Here is a tiny trained network, its code and every weight. The questions are about switching its units off for an input and a class, where a switched-off unit gives its printed mean instead of its output.

import numpy as np


def w(rows, s, z=0):
    codes = np.array(rows[::2]) - 128.0
    scale = np.full(codes.shape[1], s)
    scale[-1] = z or s
    return codes * scale


def norm(h):
    return h / np.sqrt((h * h).mean(-1, keepdims=True) + 1e-5)


def f(y):
    return y / 2 * (1 + np.tanh(0.7978845608 * (y + 0.044715 * y**3)))


def log_softmax(a):
    a = a - a.max(-1, keepdims=True)
    return a - np.log(np.exp(a).sum(-1, keepdims=True))


def net(x, mask):
    res = np.array(x, float).reshape(1, 5) / 4 @ E
    u = 0
    for l in range(2):
        y = f(norm(res) @ A[l][:, :-1].T + A[l][:, -1])
        res = res + np.where(mask[u : u + 5], y, B[l][:, -1]) @ B[l][:, :-1]
        u += 5
    return log_softmax(norm(res)[-1] @ U[:, :-1].T + U[:, -1])


A, B = {}, {}
E = w([
[117,138,136,112,132],'x0',
[204,174,14,74,254],'x1',
[25,140,82,130,197],'x2',
[139,117,117,154,114],'x3',
[180,29,122,143,238],'x4',
],0.0062)
A[0] = w([
[126,179,109,108,194,167],'L0N1',
[136,117,89,92,130,211],'L0N2',
[191,111,252,106,98,120],'L0N3',
[124,118,100,85,110,72],'L0N4',
[44,90,139,162,148,9],'L0N5',
],0.012,0.0014)
B[0] = w([
[92,122,135,216,107,244],'L0N1',
[173,205,213,241,3,171],'L0N2',
[88,188,23,169,193,253],'L0N3',
[168,119,186,23,128,128],'L0N4',
[216,64,230,68,63,212],'L0N5',
],0.0075,0.0049)
A[1] = w([
[198,252,111,95,75,79],'L1N1',
[110,111,138,57,45,139],'L1N2',
[70,124,92,100,54,89],'L1N3',
[88,39,50,163,141,5],'L1N4',
[255,78,118,106,139,54],'L1N5',
],0.0098,0.0026)
B[1] = w([
[177,89,198,67,92,255],'L1N1',
[45,89,58,86,216,191],'L1N2',
[62,200,73,254,144,184],'L1N3',
[75,73,129,100,145,169],'L1N4',
[34,235,199,134,95,192],'L1N5',
],0.0095,0.0043)
U = w([
[101,247,90,180,111,201],'0',
[24,86,51,130,214,255],'1',
[138,74,182,40,72,7],'2',
],0.012,0.00085)

Each question gives the input, the list of numbers given to net, and the class t.
The units are the neurons (one row each of A and B). Each row of codes is followed by its name. A weight is (code - 128) times the scale printed after its matrix; where a second scale follows, it is the last column's (A, B and U).
mask holds one flag per neuron, layer by layer. A switched-off neuron (its flag False) gives its mean, the last column of its row in B, instead of its output. The means were averaged over made-up inputs and are rounded, as every weight is.
A unit's drop is (log p(t) with every unit on - log p(t) with that unit switched off) / (log p(t) with every unit on - log p(t) with every unit switched off).
The circuit of an input: a set's keep is (log p(t) with only the set's units on - log p(t) with every unit switched off) / (log p(t) with every unit on - log p(t) with every unit switched off). Starting from all 10 units, units are removed one at a time, each time the one whose removal leaves the highest keep (on an exact tie, the one counted first), for as long as the keep stays at least 0.8.
units of the circuit, in order: the units of the circuit, biggest drop first
k most important neurons: the k neurons with the biggest drops, biggest first
top k neurons in layer l: the k neurons of layer l with the biggest drops, biggest first
drop of u: that unit's drop, to one decimal
input [1,3,0,7,3], class 0: 3 most important neurons => L0N2, L0N3, L1N2
input [4,0,2,2,5], class 2: units of the circuit, in order => L0N3
input [8,-6,-7,-1,5], class 1: units of the circuit, in order => L0N3, L0N2
input [1,2,7,-6,-2], class 0: top 2 neurons in layer 1 => L1N2, L1N4
input [5,3,0,-5,-8], class 2: 4 most important neurons => L1N1, L0N3, L0N4, L1N5
input [7,8,1,-3,0], class 0: top 2 neurons in layer 0 => L0N1, L0N5
input [-1,-5,1,7,-3], class 1: 3 most important neurons => L1N2, L0N2, L0N1
input [2,4,0,8,2], class 0: 2 most important neurons => L0N2, L0N3
input [-4,5,4,0,0], class 0: top 2 neurons in layer 0 => L0N2, L0N3
input [-7,-5,4,-2,-2], class 1: units of the circuit, in order => L1N2, L1N1, L0N2, L0N5
input [-1,-8,-4,8,4], class 1: 3 most important neurons => L0N3, L0N2, L1N4
input [-8,-1,4,4,-7], class 1: top 3 neurons in layer 0 => L0N3, L0N2, L0N1
input [-3,1,-4,2,8], class 0: 2 most important neurons => L1N5, L1N2
input [3,-6,5,6,4], class 2: units of the circuit, in order => L0N5
input [-3,-8,-7,-7,2], class 1: 2 most important neurons => L0N2, L1N4
input [-4,-1,-5,-2,2], class 1: units of the circuit, in order => L0N3, L0N2
input [-5,-2,-6,-7,2], class 1: 2 most important neurons => L0N3, L0N2
input [-2,-7,-6,4,-1], class 0: 2 most important neurons => L0N3, L1N2
input [-1,-4,8,-1,-7], class 1: top 2 neurons in layer 1 => L1N2, L1N5
input [2,-4,6,8,5], class 2: units of the circuit, in order => L0N5
input [2,-7,-5,1,8], class 1: drop of L0N3 => 1.0
input [7,8,-8,-6,-4], class 2: drop of L1N1 => 0.8
input [-7,2,-4,-2,-6], class 2: drop of L1N1 => 1.6
